Here is a tiny trained network, its code and every weight. The questions are about switching its units off for an input and a class, where a switched-off unit gives its printed mean instead of its output.

import numpy as np


def w(rows, s, z=0):
    codes = np.array(rows[::2]) - 128.0
    scale = np.full(codes.shape[1], s)
    scale[-1] = z or s
    return codes * scale


def f(y):
    return np.maximum(y, 0)


def log_softmax(a):
    a = a - a.max(-1, keepdims=True)
    return a - np.log(np.exp(a).sum(-1, keepdims=True))


def net(x, mask):
    res = np.array(x, float).reshape(1, 6) / 4 @ E
    y = f(res @ A[0][:, :-1].T + A[0][:, -1])
    res = res + np.where(mask, y, B[0][:, -1]) @ B[0][:, :-1]
    return log_softmax(res[-1] @ U[:, :-1].T + U[:, -1])


A, B = {}, {}
E = w([
[102,203,130,170,147],'x0',
[160,157,1,182,183],'x1',
[212,73,117,62,205],'x2',
[165,18,111,176,94],'x3',
[86,99,52,64,72],'x4',
[223,143,130,132,74],'x5',
],0.0079)
A[0] = w([
[101,191,198,74,113,203],'neuron 0',
[148,167,211,85,70,139],'neuron 1',
[147,139,153,232,150,147],'neuron 2',
[175,55,145,97,155,129],'neuron 3',
[2,127,137,96,153,125],'neuron 4',
[71,137,97,103,151,159],'neuron 5',
[154,4,123,129,98,255],'neuron 6',
[171,149,212,100,69,151],'neuron 7',
[115,200,114,166,179,221],'neuron 8',
[129,181,82,97,153,146],'neuron 9',
[77,181,93,124,169,219],'neuron 10',
[210,152,52,100,140,171],'neuron 11',
[175,68,135,102,168,111],'neuron 12',
[119,2,100,174,29,155],'neuron 13',
[22,153,157,99,140,166],'neuron 14',
[69,57,98,162,43,130],'neuron 15',
[171,148,114,187,150,152],'neuron 16',
[188,10,143,93,150,179],'neuron 17',
[174,112,136,222,158,136],'neuron 18',
[187,55,151,116,169,148],'neuron 19',
[92,190,184,81,112,220],'neuron 20',
[176,85,132,98,172,130],'neuron 21',
[65,158,153,178,167,138],'neuron 22',
[171,80,128,99,169,133],'neuron 23',
],0.0098,0.004)
B[0] = w([
[71,107,157,150,117,231],'neuron 0',
[21,133,198,127,111,208],'neuron 1',
[124,218,148,168,173,206],'neuron 2',
[122,94,145,59,180,199],'neuron 3',
[190,29,175,185,100,216],'neuron 4',
[176,71,125,142,117,188],'neuron 5',
[155,156,173,24,102,254],'neuron 6',
[19,159,182,99,123,208],'neuron 7',
[148,140,83,201,150,249],'neuron 8',
[154,97,44,146,114,197],'neuron 9',
[180,84,96,187,130,236],'neuron 10',
[155,105,2,89,135,226],'neuron 11',
[120,88,162,60,220,191],'neuron 12',
[171,191,158,76,78,246],'neuron 13',
[145,56,174,196,98,224],'neuron 14',
[194,176,156,107,42,212],'neuron 15',
[124,172,104,130,171,195],'neuron 16',
[146,117,153,57,152,243],'neuron 17',
[118,202,157,122,177,200],'neuron 18',
[129,128,146,96,174,210],'neuron 19',
[64,99,155,161,111,230],'neuron 20',
[121,93,125,89,198,192],'neuron 21',
[157,130,157,181,149,208],'neuron 22',
[127,96,130,86,184,191],'neuron 23',
],0.0091,0.0079)
U = w([
[2,133,177,133,109,247],'0',
[170,120,16,127,145,194],'1',
[162,31,149,196,112,118],'2',
[124,84,142,17,217,83],'3',
[176,195,148,61,28,56],'4',
[128,225,126,196,200,36],'5',
],0.0088,0.0014)

Each question gives the input, the list of numbers given to net, and the class t.
The units are the neurons (one row each of A and B). Each row of codes is followed by its name. A weight is (code - 128) times the scale printed after its matrix; where a second scale follows, it is the last column's (A, B and U).
mask holds one flag per neuron, in row order. A switched-off neuron (its flag False) gives its mean, the last column of its row in B, instead of its output. The means were averaged over made-up inputs and are rounded, as every weight is.
A unit's drop is (log p(t) with every unit on - log p(t) with that unit switched off) / (log p(t) with every unit on - log p(t) with every unit switched off).
The circuit of an input: a set's keep is (log p(t) with only the set's units on - log p(t) with every unit switched off) / (log p(t) with every unit on - log p(t) with every unit switched off). Starting from the 12 units with the biggest drops (on a tie, the unit counted first), units are removed one at a time, each time the one whose removal leaves the highest keep (on an exact tie, the one counted first), for as long as the keep stays at least 0.8.
units of the circuit, in order: the units of the circuit, biggest drop first
top k neurons: the k neurons with the biggest drops, biggest first
drop when u is switched off: that unit's drop, to one decimal
input [2,-7,-6,8,-3,8], class 4: units of the circuit, in order -> (neuron 13)
input [3,3,-3,2,7,5], class 4: units of the circuit, in order -> (neuron 15; neuron 13)
input [6,8,-2,-6,1,5], class 1: units of the circuit, in order -> (neuron 11; neuron 9)
input [2,-2,-2,2,-7,-8], class 2: units of the circuit, in order -> (neuron 4; neuron 14)
input [-8,-5,0,-4,1,5], class 0: units of the circuit, in order -> (neuron 1; neuron 7)
input [1,-2,-7,6,-7,4], class 5: top 2 neurons -> (neuron 2; neuron 18)
input [6,-2,-4,5,6,-2], class 4: top 2 neurons -> (neuron 15; neuron 13)
input [8,-6,-6,3,2,-4], class 2: top 2 neurons -> (neuron 4; neuron 14)
input [-4,5,-8,-2,-7,-8], class 2: top 3 neurons -> (neuron 4; neuron 14; neuron 10)
input [-6,-5,-8,-6,8,-7], class 2: drop when neuron 4 is switched off -> 0.2
input [4,-3,1,7,4,-8], class 4: drop when neuron 6 is switched off -> 0.1
input [4,-7,1,1,7,-1], class 0: drop when neuron 11 is switched off -> 0.1
